Below are the code and all the weights of a small trained network. Each question names an input and a class and asks about switching units off, where a switched-off unit gives its printed mean instead of its output.

import numpy as np


def w(rows, s, z=0):
    codes = np.array(rows[::2]) - 128.0
    scale = np.full(codes.shape[1], s)
    scale[-1] = z or s
    return codes * scale


def norm(h):
    return h / np.sqrt((h * h).mean(-1, keepdims=True) + 1e-5)


def f(y):
    return np.maximum(y, 0)


def log_softmax(a):
    a = a - a.max(-1, keepdims=True)
    return a - np.log(np.exp(a).sum(-1, keepdims=True))


def net(x, mask):
    res = np.array(x, float).reshape(1, 7) / 4 @ E
    u = 0
    for l in range(3):
        y = f(norm(res) @ A[l][:, :-1].T + A[l][:, -1])
        res = res + np.where(mask[u : u + 11], y, B[l][:, -1]) @ B[l][:, :-1]
        u += 11
    return log_softmax(norm(res)[-1] @ U[:, :-1].T + U[:, -1])


A, B = {}, {}
E = w([
[139,115,141,97,97,175,75,139,154,131],'x0',
[149,210,80,160,99,156,109,83,165,145],'x1',
[127,129,131,128,126,128,126,129,127,130],'x2',
[132,167,110,28,64,133,186,121,91,105],'x3',
[176,154,125,101,128,13,43,140,101,227],'x4',
[156,149,195,142,119,127,143,104,114,131],'x5',
[167,101,114,129,125,161,219,165,122,253],'x6',
],0.005)
A[0] = w([
[160,232,110,162,125,160,102,113,167,169,81],'L0N1',
[109,168,130,174,87,158,169,110,186,102,189],'L0N2',
[184,75,149,77,198,135,151,211,77,124,3],'L0N3',
[61,145,28,156,181,92,181,128,100,132,206],'L0N4',
[184,128,200,95,108,199,99,134,183,154,98],'L0N5',
[175,119,115,94,142,64,98,103,134,203,7],'L0N6',
[155,172,211,206,114,67,202,97,88,109,113],'L0N7',
[157,159,245,129,80,143,126,120,138,130,99],'L0N8',
[108,136,89,70,1,98,195,84,45,114,42],'L0N9',
[91,140,143,134,126,144,101,145,142,54,127],'L0N10',
[121,159,134,103,157,85,119,154,111,213,125],'L0N11',
],0.0058,0.0022)
B[0] = w([
[13,189,77,133,191,86,209,162,167,183,236],'L0N1',
[113,142,78,117,143,106,88,75,100,189,237],'L0N2',
[68,180,81,124,141,94,135,159,97,127,185],'L0N3',
[149,72,147,91,10,181,49,131,228,141,237],'L0N4',
[92,67,110,101,48,143,71,148,196,138,193],'L0N5',
[117,65,56,53,156,159,157,48,79,78,216],'L0N6',
[102,23,12,104,31,106,99,160,254,99,217],'L0N7',
[95,76,27,153,149,65,176,149,191,127,185],'L0N8',
[229,188,207,154,221,153,88,201,212,107,252],'L0N9',
[198,144,84,166,37,104,139,169,65,202,220],'L0N10',
[166,123,87,100,109,195,135,55,137,108,228],'L0N11',
],0.0045,0.0037)
A[1] = w([
[165,119,159,124,128,147,166,139,94,229,20],'L1N1',
[114,33,136,52,113,133,76,175,133,115,173],'L1N2',
[40,210,89,139,84,120,71,122,101,48,188],'L1N3',
[41,183,208,149,142,96,75,68,103,50,64],'L1N4',
[86,107,222,116,131,95,148,131,95,75,116],'L1N5',
[117,172,170,75,95,104,133,103,118,78,138],'L1N6',
[156,166,114,119,109,37,53,140,111,139,100],'L1N7',
[100,32,218,99,179,51,167,156,37,123,52],'L1N8',
[80,105,128,174,103,202,194,82,67,68,5],'L1N9',
[101,149,109,167,148,223,155,121,193,62,113],'L1N10',
[124,170,67,3,63,120,186,124,108,96,183],'L1N11',
],0.0053,0.0023)
B[1] = w([
[120,109,83,189,77,179,145,112,83,27,152],'L1N1',
[67,185,116,177,90,111,126,118,166,118,230],'L1N2',
[181,112,90,163,99,62,176,169,144,205,220],'L1N3',
[207,92,1,171,67,112,149,189,70,97,155],'L1N4',
[163,225,58,106,131,93,187,126,129,200,145],'L1N5',
[154,119,129,175,155,145,139,151,103,135,160],'L1N6',
[136,76,152,103,104,211,229,39,111,99,198],'L1N7',
[55,223,71,109,183,100,135,153,119,189,156],'L1N8',
[63,83,156,78,157,163,127,49,78,167,150],'L1N9',
[125,124,135,26,169,75,140,59,64,142,207],'L1N10',
[138,113,206,172,174,151,109,141,159,106,254],'L1N11',
],0.0061,0.0054)
A[2] = w([
[107,112,98,170,135,248,209,146,57,139,23],'L2N1',
[159,183,107,70,141,100,73,23,95,192,134],'L2N2',
[47,136,147,109,56,144,100,136,175,99,111],'L2N3',
[161,79,134,246,254,149,81,145,129,139,22],'L2N4',
[80,51,73,210,193,97,93,68,158,199,249],'L2N5',
[93,151,99,130,93,138,138,92,208,130,178],'L2N6',
[192,33,70,95,134,108,196,59,237,119,186],'L2N7',
[83,146,117,176,194,141,162,103,172,93,177],'L2N8',
[40,142,190,127,159,81,127,210,83,136,191],'L2N9',
[110,110,120,108,189,175,141,14,38,48,181],'L2N10',
[113,101,106,147,146,222,189,139,176,197,85],'L2N11',
],0.0054,0.0018)
B[2] = w([
[187,127,87,164,83,54,99,66,74,133,155],'L2N1',
[100,123,154,139,146,130,195,67,57,154,172],'L2N2',
[77,71,140,139,127,130,92,127,168,190,154],'L2N3',
[235,176,192,126,110,158,166,130,156,83,139],'L2N4',
[180,161,192,69,136,172,167,167,139,89,235],'L2N5',
[39,143,133,102,176,107,127,206,117,126,202],'L2N6',
[67,73,177,123,112,146,65,169,113,132,254],'L2N7',
[126,187,159,66,151,169,112,136,82,157,160],'L2N8',
[132,215,119,126,125,125,105,93,146,206,145],'L2N9',
[188,116,163,65,143,138,108,117,120,217,151],'L2N10',
[181,138,97,200,86,2,91,121,110,43,193],'L2N11',
],0.0061,0.0095)
U = w([
[142,59,134,74,145,164,148,23,21,170,151],'0',
[199,80,1,203,42,86,140,162,81,85,133],'1',
[119,131,152,106,123,112,125,188,124,148,254],'2',
[71,245,55,134,187,106,175,143,120,188,96],'3',
[229,168,203,137,181,199,152,176,174,70,125],'4',
[57,81,121,136,88,153,94,148,196,136,105],'5',
[70,66,109,123,138,139,120,193,162,121,96],'6',
[100,118,112,239,218,168,126,58,135,75,21],'7',
],0.0081,0.0048)

Each question gives the input, the list of numbers given to net, and the class t.
The units are the neurons (one row each of A and B). Each row of codes is followed by its name. A weight is (code - 128) times the scale printed after its matrix; where a second scale follows, it is the last column's (A, B and U).
mask holds one flag per neuron, layer by layer. A switched-off neuron (its flag False) gives its mean, the last column of its row in B, instead of its output. The means were averaged over made-up inputs and are rounded, as every weight is.
A unit's drop is (log p(t) with every unit on - log p(t) with that unit switched off) / (log p(t) with every unit on - log p(t) with every unit switched off).
The circuit of an input: a set's keep is (log p(t) with only the set's units on - log p(t) with every unit switched off) / (log p(t) with every unit on - log p(t) with every unit switched off). Starting from the 12 units with the biggest drops (on a tie, the unit counted first), units are removed one at a time, each time the one whose removal leaves the highest keep (on an exact tie, the one counted first), for as long as the keep stays at least 0.8.
units of the circuit, in order: the units of the circuit, biggest drop first
unit that matters most: the unit with the biggest drop
k most important neurons: the k neurons with the biggest drops, biggest first
k most important neurons of layer l: the k neurons of layer l with the biggest drops, biggest first
input [2,-5,5,8,-7,-5,3], class 4: units of the circuit, in order	L0N9
input [-1,-8,6,6,-8,1,-1], class 0: 2 most important neurons	L1N9; L2N10
input [-3,6,-2,-8,1,6,4], class 4: 2 most important neurons	L2N5; L2N4
input [-7,6,-1,7,5,3,-4], class 4: units of the circuit, in order	L0N9; L1N7
input [-6,-4,-4,-7,-3,-6,-5], class 4: 3 most important neurons	L2N5; L2N4; L0N7
input [-3,-1,-6,-7,4,1,3], class 4: 3 most important neurons	L2N5; L2N4; L1N10
input [-5,-3,-3,-3,3,-5,-1], class 5: units of the circuit, in order	L0N4; L1N2
input [-7,4,7,6,4,8,7], class 6: 3 most important neurons of layer 1	L1N7; L1N11; L1N4
input [3,-4,-3,-8,-8,3,7], class 0: units of the circuit, in order	L1N10; L2N1
input [-8,5,-7,-2,5,0,-3], class 5: units of the circuit, in order	L0N4; L2N7; L1N7
input [-8,-6,3,-2,8,6,1], class 0: units of the circuit, in order	L0N11; L1N7
input [8,3,-5,6,-3,5,1], class 5: units of the circuit, in order	L0N5; L2N5
input [-6,1,1,4,-8,-8,-2], class 0: 2 most important neurons	L1N10; L0N7
input [-7,4,-2,-8,-2,4,-5], class 4: units of the circuit, in order	L2N4
input [5,5,-4,-8,3,0,-3], class 4: units of the circuit, in order	L2N5; L2N4
input [-5,-2,-7,6,6,-8,5], class 6: 3 most important neurons of layer 2	L2N7; L2N5; L2N1
input [-6,-8,-7,-8,-4,8,2], class 3: units of the circuit, in order	L1N8; L2N9
input [-2,2,7,3,-7,-1,-8], class 1: 4 most important neurons of layer 1	L1N4; L1N3; L1N7; L1N6
input [0,4,-1,5,5,0,0], class 0: 3 most important neurons of layer 0	L0N6; L0N7; L0N4
input [-6,1,-4,-5,2,5,0], class 5: unit that matters most	L0N7
input [-5,2,3,5,-1,-2,2], class 4: 2 most important neurons of layer 0	L0N9; L0N5
input [6,8,5,5,1,-1,8], class 1: units of the circuit, in order	L2N11; L1N1
input [-5,6,2,1,6,-3,-7], class 1: 3 most important neurons	L1N3; L1N4; L1N10
input [-2,5,1,8,-7,-6,5], class 4: 4 most important neurons	L0N9; L1N11; L0N4; L0N6
input [-4,-1,-4,4,-5,5,-6], class 1: 2 most important neurons of layer 0	L0N6; L0N11
input [-6,0,-2,4,-4,4,-3], class 5: 2 most important neurons	L0N7; L2N5
input [-1,-4,-3,-8,4,6,-3], class 4: units of the circuit, in order	L2N4
